How the units are linked:
* | ko bu ni li fe du
rj | cp nq jf bb ls hr
jf | tj bb gp rn ll rg
cl | gm fz qh jc jm rf
ls | nq rl ll rj hr rn
gg | lt nr fc rf qh cd
mg | cc lq gm ds qp qr
qr | ng qq bz qp hj gm
sr | bc sl gd zz rh jb
bc | sj dm bn ft sl hb
zz | ft bc nb bn sr rh
gn | sd gf sl qt qj ft
cj | cl jm nq cd fc ms
nq | qh cd bb cp rl fj
bt | ct jj zs zh ch sc
jp | dz ph rq sc zs dd
ds | qn cc hj bl mg qp
pg | nb gd bt jj dz ph
rf | bz lt cj jm gg qh
cd | jc cl cp qh cj fc
ms | rf gg fj fc cp nq
lq | dg mh ds cc ng qq
hb | qt gn sr sl jt bn
br | zz sr pg gd tl ct
jb | hb jt tl rh nb gd
rl | cd cj rj nq fj tj
rg | rj ls lg ll fr gp
hj | qq bl lt qr gm fz
dg | jp zs qn tb mh hl
fz | ds mg jc gm bz lt
hl | dd dc lq mh gj qn
dm | nm bg ft sj qt gn
bb | ms cp rn tj rj ls
bn | qj ft jb jt zz sr
fj | cj fc ls rl tj bb
qt | bg sd bc dm gn qj
sd | lg qd dm bg gf pn
hr | rl fj rg ls rn jf
qn | rq tb qq gj cc lq
ct | rh jb ph tl jj pg
rh | sl hb br sr jb nb
cc | tb dg bl qn lq ng
qq | hl gj qp ng bl ds
zl | fr gp gf gr nm bg
rq | ch sc hl dc tb dg
ll | bb rj mb jf rg fr
sc | pg dz dc ch jp zs
ft | pn sj jt qj bc sl
dc | bt ch mh dd rq tb
jc | hj gm gg nr cl jm
nm | gp mb pn zl bg sd
gf | qd gr qt sd pn sj
bl | gj qn qr qq ds mg
qj | gf pn hb gn ft bc
qp | lq ng fz mg qr hj
ph | br tl sc dz zh bt
ng | mh hl mg lq qq bl
mb | rn jf zl gp lg qd
gj | dc rq ng hl qn cc
tl | sr rh dz br ct jj
gm | bl ds nr hj fz bz
lg | jf ll nm mb qd gr
bz | mg qp cl fz lt nr
gd | bn zz jj nb br tl
jj | jb nb zh ct pg dz
fc | jm rf rl cj ms cp
sl | dm qt zz bc hb jt
rn | fj tj fr hr jf ll
lt | qp qr jm bz nr jc
nr | qr hj rf lt jc cl
sj | zl nm qj pn dm qt
bg | mb lg sj nm sd gf
tb | sc jp gj rq dg mh
cp | gg qh tj ms nq rl
jm | fz bz cd cl rf gg
qd | ll rg bg lg gr zl
zs | ph zh tb jp dd dc
tj | fc ms hr fj bb rj
gr | rg fr sd qd zl nm
dz | gd br ch pg ph zh
fr | ls hr qd rg gp mb
gp | hr rn gr fr mb lg
qh | nr jc ms gg cd cj
jt | gn qj rh hb bn zz
nb | jt bn ct jb gd br
dd | zh bt dg zs dc rq
pn | gr zl gn gf sj dm
ch | jj pg dd bt sc jp
zh | tl ct jp ph bt ch
mh | zs dd cc dg hl gj

The rows follow the links: the fewer symbols apart two units are, the more alike their rows tend to be.

Each row is also shifted at random along 5 hidden directions that mean nothing.

Some units, each with a row of numbers:
rh:  -5   -2   -5    4  -10  -24    5    7    5   -8   12    4   19  -14    3   12    6  -12   16    9   14    8   -3   -9    6   -8   11    8  -10   10   17  -14   -7    3    0   26   -5    5   11    8   -2
dg:  15   11   -4   -6   -9   -1    0    2   -9   -4    2   -9    7    3   -9   12    9   -2   -2    3    5    6    1   -1    8    4   -2  -11   -4   -2   14   -3    4   -3   10    2    2   -6    2    2    2
nr: -11   -3    2   -7   -8   20   -1  -11   -9   15  -11   -4    2   23   -2  -22  -13    3   12   -1  -12   -8  -10   -4   -6  -19   12    0   17   -4    2   18   -2    0   -3   -6   22    1  -12   -4  -20
gr: -29   -2   -3    7   -2    6   -2   -5    4   12   -4   24   -9   -9   14   -8   -6   11    1    0   -2   -3   -5    8  -12   -5    7    6   -2    2  -10   10   -4    2   -9   -5    0    6  -11   -6    9
qn: -27   13    2  -10   -7    3   -2    1   -7   13   -4   -2   -8   14   -2   11    4    4   -2    1    4    5    1    4   -6    7   -2   -9   -8   -9    6    1    3   -3   12  -11    1   -7   -3    3   12
rl:   9   -5    0    0    6    6    6   -4    1    7   -7   -1   -9    0    0  -10    1   11   -7   -3   -8   -2    0    7    2    5   -9   -2    9   -2  -13    6    6   -3    1   -8    1   -2    3   -4   -3
qd:  44   16    8    0   -1   -8   18   -7    4    6   -1   -6  -12   13    0    9   12   11   -7    3   -7   10    4   15    7    4  -11  -10   -8   -9   14   -1   -3   -2    6    2    3    2    9    4   -3
gm: -32   -6    0   -8  -42  -12   -1    8   -5   33   -1  -13   19   18   16   21    0   -7   42    7    6   -9   -7  -24  -33  -18   37   10    6    6   23   11    4    1    2   23    5   -9   13    0   -8
cl:  10   -1    2   -3   -4  -24   14    4    1  -12    1    0   13   -6   -5   13   15  -14   12   12    6   13   12    4    0   11   -1   13    5   -1   12   -1    9   -4   14   28   -6  -11   17    9    4
fj: -23   -1    4    3   -3   -1    8    4    2   15   -9   -7   -8    1    7    7    8   14    1   -4   -7    5    1    4  -10    7    1   -2   -2    2   -2    4    4    0    5   -2    1   -7   13   -2    1
hl:  29   16    0  -12    1   11   -1   -8  -11    1   -3   -5   -7   20  -12   -4    0    3  -12    0   -2    1    2    7   12    4  -14  -14    0  -14    4    2    3   -5   10  -16    6   -2   -9    4    0
gf:  -7    8   17   -3    0   16   -3  -11    7   31   -3  -11  -24   39   13   -6  -19   17    5   -8  -16  -11  -12    4  -11  -19    8  -10   -5  -13    4    3  -18    3  -13  -22   11   15  -11   -5  -11
nb:  13   12    4   -1   -2  -14   -1    7    9   -2   11   -9  -10   11   -3   25    6    2   -6   -1    6   12    8    8    6    5   -8   -7  -17   -9   12  -16   -4   -1   10    1  -10    4    2    8   10
ft:   1   -3   -6    9    6    7  -13    4    7   -6    0   26  -18   -9    4   -2  -12    0  -19  -12   -1  -10    7    6  -11    4   -8   11   -6    1  -21    5    7    7   -5  -15   -4    7  -19    1   12
fz:  21   -5   -2   -9  -17  -10    1    2   -3    4   -2    4    6   10    1    7   -1  -12   15    6    5   -6    9   -6  -15    1    4   17   10   -5    5   10   14   -1    8   13   -4   -9    3    7    4
lt: -18  -13  -14    6   15    7   -4    0   -6  -26   -5   25    8  -34   -9  -21    0  -11  -14   -1    4   -3    5    2    2   12   -7   13   18   10  -26   13   15   -2   -1    0    1   -8   -9   -4    6
rn:  34    0   11    4    6   -8   12    1    7  -10   -1  -15    5    0    0    6   11   -2    5    4   -8    9    6    5    5    4   -2    2    0    1   12   -4   -3   -1    2   18   -3   -3   17    1   -8
bg:  19    4    7    3   21    6    6  -12    3   -5   -2    8  -14    0   -1  -19   -5    7  -16   -1   -8   -3   -3   11   13    1  -15   -5    0   -5   -9   -1   -8    0  -10  -13    4   11   -6   -3   -4
bb:  27   15   18    0   15    4   21   -4    3    3  -12  -31  -16   18   -9    4   16   17  -17   -7  -20   14    4   13   13   13  -18  -19   -5   -6   10   -6   -1   -2   11   -9   10   -6   20    2  -15
sl:  17   -2   -2   -1  -28  -18   -1    5    4   17    0   19   -1   16   17   13   -9  -10   24    1    7   -8    3   -9  -23  -16   15   26   -9   -2   15    4    0    9    1   18   -6    7   -3   15    6
ng:   3    3    4  -12    0   -5    5   -5  -10    4    0   -8   13   10   -5   -8    0   -9   11    9    5   -3   -5  -10    7   -2    0   -4    6   -3   10   -2   -2   -6    0    3    4   -3    7    2   -6
bl:  52   -8    2  -14   27    2  -10   -9   -4  -23    1   21   -8    3  -12  -22  -17  -20  -12    7    6  -12   15    6    9   16  -28   14   19  -20  -26    4   10   -6    0  -11  -17   -1  -16    6   20
lq: -36   -5   -3   -9   11   30  -15  -15  -14    7   -7   13   -1    6   -2  -37  -22    1   -3    0   -3  -16  -14   -5    1  -12    2   -4   16   -4  -20   13   -7   -3  -13  -27   12    5  -25   -9   -4
fc:   7   -8   -6    8   17    1    8   -2    2  -20    5   -6    7  -29  -12   -9   11    5  -17    5   -1    7    1    7   21   14  -12  -12   16    8  -17   -1    8   -9    0    1    0   -5    7  -12   -6

Start, symbols taken left to right, then the unit you end at.
Answer with the unit's name.
-27   10    7    5   -3    7   10   -8    2   22   -5   -7   -9   10    9   -2    2   21    1   -3  -11    1  -14    5   -3  -11    9  -14   -7    3    8    3  -14    1   -8   -8   16    7    2   -7  -12
du du fe du li fe ko: nm
 -7   14   13    3   -1   12   -5    2   11   21    1  -20  -25   27    7   16   -5   18  -12  -16  -13   -4   -4    4  -12   -4    3  -17  -15   -6    4   -3   -7    3   -5  -21    8    6   -6   -4   -7
bu fe fe fe du: qt
-18   -1   -4    5   17   -5    6    4    1  -26   -3   10    1  -26  -12    2   14   -7  -18    0    2   12   15   12    4   24  -13    5    5    3  -11    3   14   -3   12    5   -3  -13    4    0   11
ko ni fe ko ni fe: lt
 26   -2    3    3   -5   -1   -3    1   10    1    2   12  -12    6   10   11   -3    2    3    2   -3    3   11   16  -16    3    1   11   -2  -10   -2    7    2    0    3    5  -13   -1   -8   -1   18
bu bu li du fe du: ls
  8    0    9    9   14   10   19   -7   -2   -7   -7  -31   16   -6   -8  -16   13    9    0   -2  -18    7  -13   -5   20   -8    5  -19    6   17   12   -3  -13   -1  -10    7   21    0   20  -10  -37
du du du ni bu: fr
 19    6    3    3   -3  -26   26    7    4   -1    2  -23    8  -12   -5   23   31    6   -2    7    1   17    6    4   11   18   -9  -11   -2    7   14   -9   10   -7   15   20   -4  -12   37    1   -5
fe fe bu li ni ni li: tj
  5    0    5   10    5   -1    5    4   10  -10    2   -9    0  -10    2   12   11    5   -3   -1   -5   10    6    9   -3    7    2   -3   -5    3    4   -2   -1    0    1   10   -4   -4    8   -7    1
ni bu ni li fe ni li li: lg
 -8   -1    7    1   -5  -10   11    4    5   15   -8   -8   -7    5    8   12   10    7    8   -1   -5    7    5    4  -12    7    1    5   -4    0    5    1    5    1    8    8   -3   -7   19    4    3
du li ni fe ko fe du du: rn
 52   13    6   -2    1   10    3   -8    1    5   -5   -5  -17   28   -5   -7   -8    8  -15  -11  -13   -7   -1    4    9  -10  -11   -8   -4   -9    6    3   -4    5   -2  -17   13   12   -9    7  -17
bu li bu fe fe du fe ni: qj
  6    7   15  -10  -19  -12   13   -2    3   19    1  -28    4   36    2   18    6    1   28   10   -6   10    1    2   -8  -10   14   -3    5  -13   30    0   -6   -5   12   19    6   -5   13    4  -12
li fe du ko bu: hj
  1   -3    3   -2    8    5    7   -8   -3   -8   -2   -7    8    2   -9  -15    1   -2    3    5   -6    5   -1    4    8   -3    0   -2   15   -2    0    6   -2   -5    1    5   11   -2    0   -3  -13
li bu li du fe: lt
 18    6    6    0   -3   -8   18  -10    0   11   -2   -6    8    6    7   -9    3    5   11    7   -4    0  -13   -3   10  -14    6   -6    0    3   16   -1  -13    0  -10   10   11    8   12    0  -19
fe fe ko bu ko: bb
  4    6    3    4  -17  -23   -2   17   15   11    5    9  -20    8   15   43    5   -2    1   -7    8    3   17    7  -29   13    1   14  -24   -6    8   -5    9    7    9    7  -20   -2    4   11   26
bu fe ko li bu li ni du: gr
-20    4   11   -9  -33   -2    0    3    8   47   -1  -24  -16   43   17   29   -1   20   27    0   -8    1   -2    5  -31  -10   20   -6   -1  -16   15    7   -3   -3    8    0   -1   -4    6   -3    1
fe li du bu bu li: jc
